Here is a tiny trained network, its code and every weight. The questions are about switching its units off for an input and a target symbol, where a switched-off unit gives its printed mean instead of its output.

import numpy as np


def w(rows, s, z=0):
    codes = np.array(rows[::2]) - 128.0
    scale = np.full(codes.shape[1], s)
    scale[-1] = z or s
    return codes * scale


def norm(h):
    return h / np.sqrt((h * h).mean(-1, keepdims=True) + 1e-5)


def f(y):
    return np.maximum(y, 0)


def softmax(a):
    e = np.exp(a - a.max(-1, keepdims=True))
    return e / e.sum(-1, keepdims=True)


def log_softmax(a):
    a = a - a.max(-1, keepdims=True)
    return a - np.log(np.exp(a).sum(-1, keepdims=True))


def net(x, mask):
    ids = ['ΔΠΣΦΩβζμτψ'.index(c) for c in x.split()]
    T = len(ids)
    res = E[ids] + P[:T]
    u = 0
    for l in range(2):
        q, k, v = (norm(res) @ M[l].T for M in (Q, K, V))
        z = softmax(np.where(np.tri(T) > 0, q @ k.T / 2**0.5, -1e9)) @ v
        res = res + np.where(mask[u], z, O[l][:, -1]) @ O[l][:, :-1]
        u += 1
        y = f(norm(res) @ A[l][:, :-1].T + A[l][:, -1])
        res = res + np.where(mask[u : u + 12], y, B[l][:, -1]) @ B[l][:, :-1]
        u += 12
    return log_softmax(norm(res)[-1] @ U[:, :-1].T + U[:, -1])


Q, K, V, O, A, B = {}, {}, {}, {}, {}, {}
E = w([
[91,117,214,138,228,144],'Δ',
[194,117,118,217,67,142],'Π',
[204,100,190,152,156,172],'Σ',
[159,105,140,154,80,230],'Φ',
[190,114,168,153,189,210],'Ω',
[163,77,212,130,136,61],'β',
[203,113,178,165,203,188],'ζ',
[254,82,160,169,190,116],'μ',
[219,111,173,240,166,89],'τ',
[61,119,206,93,155,204],'ψ',
],0.0083)
P = w([
[123,174,110,90,106,120],'0',
[181,128,216,158,129,167],'1',
[126,139,64,93,119,127],'2',
[161,121,219,193,76,144],'3',
[127,198,97,65,116,115],'4',
[171,99,172,160,184,247],'5',
[111,123,45,89,129,116],'6',
[139,101,196,185,90,151],'7',
[126,191,75,79,129,116],'8',
[124,81,151,165,198,225],'9',
[131,187,70,79,127,115],'10',
],0.013)
Q[0] = w([
[132,119,186,183,111,128],'0.h1',
[125,133,190,168,7,34],'0.h1',
],0.019)
K[0] = w([
[127,211,70,56,140,100],'0.h1',
[164,255,178,89,118,125],'0.h1',
],0.016)
V[0] = w([
[102,210,94,254,125,162],'0.h1',
[17,100,136,65,42,205],'0.h1',
],0.0089)
O[0] = w([
[2,80,14,235,163,149,121],'0.h1',
[206,27,167,109,79,142,3],'0.h1',
],0.0081,0.0073)
A[0] = w([
[199,156,149,174,91,193,156],'0.n1',
[116,117,126,78,186,226,97],'0.n2',
[158,126,63,98,110,161,144],'0.n3',
[82,134,199,177,135,96,158],'0.n4',
[104,195,168,205,162,125,119],'0.n5',
[182,119,143,151,202,63,45],'0.n6',
[99,116,88,99,32,2,200],'0.n7',
[128,41,211,247,135,172,3],'0.n8',
[127,135,74,68,168,56,185],'0.n9',
[131,88,140,19,76,108,101],'0.n10',
[132,144,42,99,24,136,94],'0.n11',
[124,200,91,74,162,160,111],'0.n12',
],0.012,0.0049)
B[0] = w([
[75,108,142,120,148,75,225],'0.n1',
[130,146,172,170,112,135,194],'0.n2',
[47,96,179,115,159,89,175],'0.n3',
[146,97,148,142,174,185,176],'0.n4',
[102,56,130,159,70,102,254],'0.n5',
[58,145,118,140,157,135,169],'0.n6',
[206,237,206,178,50,15,143],'0.n7',
[178,247,120,121,134,148,204],'0.n8',
[151,209,135,107,163,135,213],'0.n9',
[133,103,127,219,26,141,137],'0.n10',
[138,33,53,43,39,69,156],'0.n11',
[138,87,125,118,150,104,254],'0.n12',
],0.011,0.009)
Q[1] = w([
[74,2,220,172,70,159],'1.h1',
[152,84,46,53,127,147],'1.h1',
],0.0049)
K[1] = w([
[203,152,107,119,254,124],'1.h1',
[123,124,210,174,201,20],'1.h1',
],0.0063)
V[1] = w([
[131,2,178,218,87,22],'1.h1',
[141,75,170,190,162,165],'1.h1',
],0.0053)
O[1] = w([
[92,197,137,95,47,219,255],'1.h1',
[139,255,93,124,84,133,147],'1.h1',
],0.007,0.0033)
A[1] = w([
[213,149,164,111,116,83,248],'1.n1',
[217,80,151,45,105,134,170],'1.n2',
[116,43,145,149,147,98,109],'1.n3',
[176,197,96,122,119,183,174],'1.n4',
[162,117,198,160,98,172,108],'1.n5',
[148,175,63,97,150,134,31],'1.n6',
[107,82,117,172,181,209,129],'1.n7',
[201,8,124,135,87,178,160],'1.n8',
[101,153,104,51,183,121,1],'1.n9',
[165,142,162,82,172,174,76],'1.n10',
[104,52,113,5,107,193,139],'1.n11',
[133,112,119,161,117,216,178],'1.n12',
],0.014,0.0035)
B[1] = w([
[111,112,116,83,86,171,241],'1.n1',
[119,82,27,117,207,103,170],'1.n2',
[199,85,129,122,125,132,218],'1.n3',
[179,42,158,144,138,110,232],'1.n4',
[78,143,107,121,180,124,254],'1.n5',
[106,125,137,111,175,150,184],'1.n6',
[120,102,117,109,64,73,208],'1.n7',
[151,197,156,131,198,108,160],'1.n8',
[226,110,126,120,142,66,227],'1.n9',
[101,113,135,130,57,125,188],'1.n10',
[150,32,252,251,154,96,174],'1.n11',
[180,157,60,116,128,127,185],'1.n12',
],0.014,0.0059)
U = w([
[196,72,82,113,95,227,137],'Δ',
[100,98,6,136,36,90,198],'Π',
[43,88,94,65,155,164,152],'Σ',
[121,26,186,177,93,72,1],'Φ',
[27,155,179,118,131,139,161],'Ω',
[152,160,212,66,37,128,106],'β',
[210,150,34,221,91,149,60],'ζ',
[172,151,73,93,221,116,173],'μ',
[52,187,67,205,156,112,176],'τ',
[161,182,188,205,138,185,84],'ψ',
],0.011,0.0035)

Each question gives the input, a string of symbols that net reads in full, and the target symbol t.
The units are the heads (2 rows each of Q, K, V and O) and the neurons (one row each of A and B). Each row of codes is followed by its name. A weight is (code - 128) times the scale printed after its matrix; where a second scale follows, it is the last column's (O, A, B and U).
mask holds one flag per unit, layer by layer, with each layer's heads first. A switched-off unit (its flag False) gives its mean, the last column of its rows in O or B, instead of its output. The means were averaged over made-up inputs and are rounded, as every weight is.
A unit's drop is (log p(t) with every unit on - log p(t) with that unit switched off) / (log p(t) with every unit on - log p(t) with every unit switched off).
The circuit of an input: a set's keep is (log p(t) with only the set's units on - log p(t) with every unit switched off) / (log p(t) with every unit on - log p(t) with every unit switched off). Starting from the 12 units with the biggest drops (on a tie, the unit counted first), units are removed one at a time, each time the one whose removal leaves the highest keep (on an exact tie, the one counted first), for as long as the keep stays at least 0.8.
units of the circuit, in order: the units of the circuit, biggest drop first
top k neurons: the k neurons with the biggest drops, biggest first
top k neurons in layer l: the k neurons of layer l with the biggest drops, biggest first
input μ β Δ Φ μ ζ Δ μ μ Ω, target β: units of the circuit, in order	[0.h1 0.n8 1.n10]
input μ ζ Σ μ μ Σ, target Ω: top 4 neurons	[0.n1 1.n5 0.n8 0.n9]
input β Φ μ Φ, target Σ: units of the circuit, in order	[0.h1 1.n2 1.n1 1.n5]
input μ β μ μ μ Ω μ Φ ψ, target Φ: units of the circuit, in order	[0.h1 1.n11]
input μ μ μ μ Φ μ Π Ω μ Π Φ, target Φ: units of the circuit, in order	[1.n11 0.n11]
input μ Φ Ω Φ μ Ω, target ψ: units of the circuit, in order	[0.n2 0.n8]
input μ Δ Σ μ μ Φ Ω, target Φ: units of the circuit, in order	[0.h1 1.n11]
input Φ Ω Σ Φ, target Δ: top 2 neurons in layer 0	[0.n8 0.n5]
input ψ μ Φ Ω, target μ: units of the circuit, in order	[0.h1 1.n2 1.n8]
input Ω μ μ τ ψ, target τ: units of the circuit, in order	[0.h1]
input μ ζ Φ Ω μ Ω, target Δ: top 2 neurons in layer 0	[0.n8 0.n5]
input Ω Φ μ Φ ζ ζ, target Φ: top 3 neurons in layer 0	[0.n8 0.n5 0.n9]
input Ω τ Π μ ζ μ Ω Ω Ω β ζ, target β: units of the circuit, in order	[0.h1 1.n1]
input μ μ Δ Φ Π ψ, target β: top 2 neurons	[0.n8 0.n5]
input Φ Φ μ μ, target Δ: top 2 neurons	[0.n8 1.n1]
input Σ Φ μ Φ, target Ω: top 2 neurons	[0.n1 0.n8]
input Φ Ω μ μ Ω μ μ μ, target ψ: units of the circuit, in order	[0.n8 1.n9]
input Σ μ τ ψ, target Ω: top 2 neurons	[1.n5 0.n1]
input Σ μ μ μ Π μ μ Φ, target ζ: units of the circuit, in order	[0.h1 0.n8]
input μ ψ Π ζ Φ μ Ω Φ Ω Φ ζ, target Φ: top 3 neurons in layer 0	[0.n8 0.n2 0.n3]
input Ω Φ Φ Φ, target ψ: top 2 neurons	[0.n8 0.n1]
input Φ Ω Φ Σ μ Π, target Δ: top 2 neurons	[0.n8 1.n4]
input μ μ μ μ ψ μ μ Π, target μ: units of the circuit, in order	[0.h1 1.n2 1.n8]
input μ Σ ζ Φ Φ ζ, target τ: top 4 neurons	[0.n2 0.n8 1.n5 0.n1]
input μ Φ Δ, target Φ: top 2 neurons in layer 1	[1.n4 1.n10]
input Φ Σ Φ Π Ω τ ζ, target τ: top 3 neurons in layer 0	[0.n8 0.n9 0.n4]
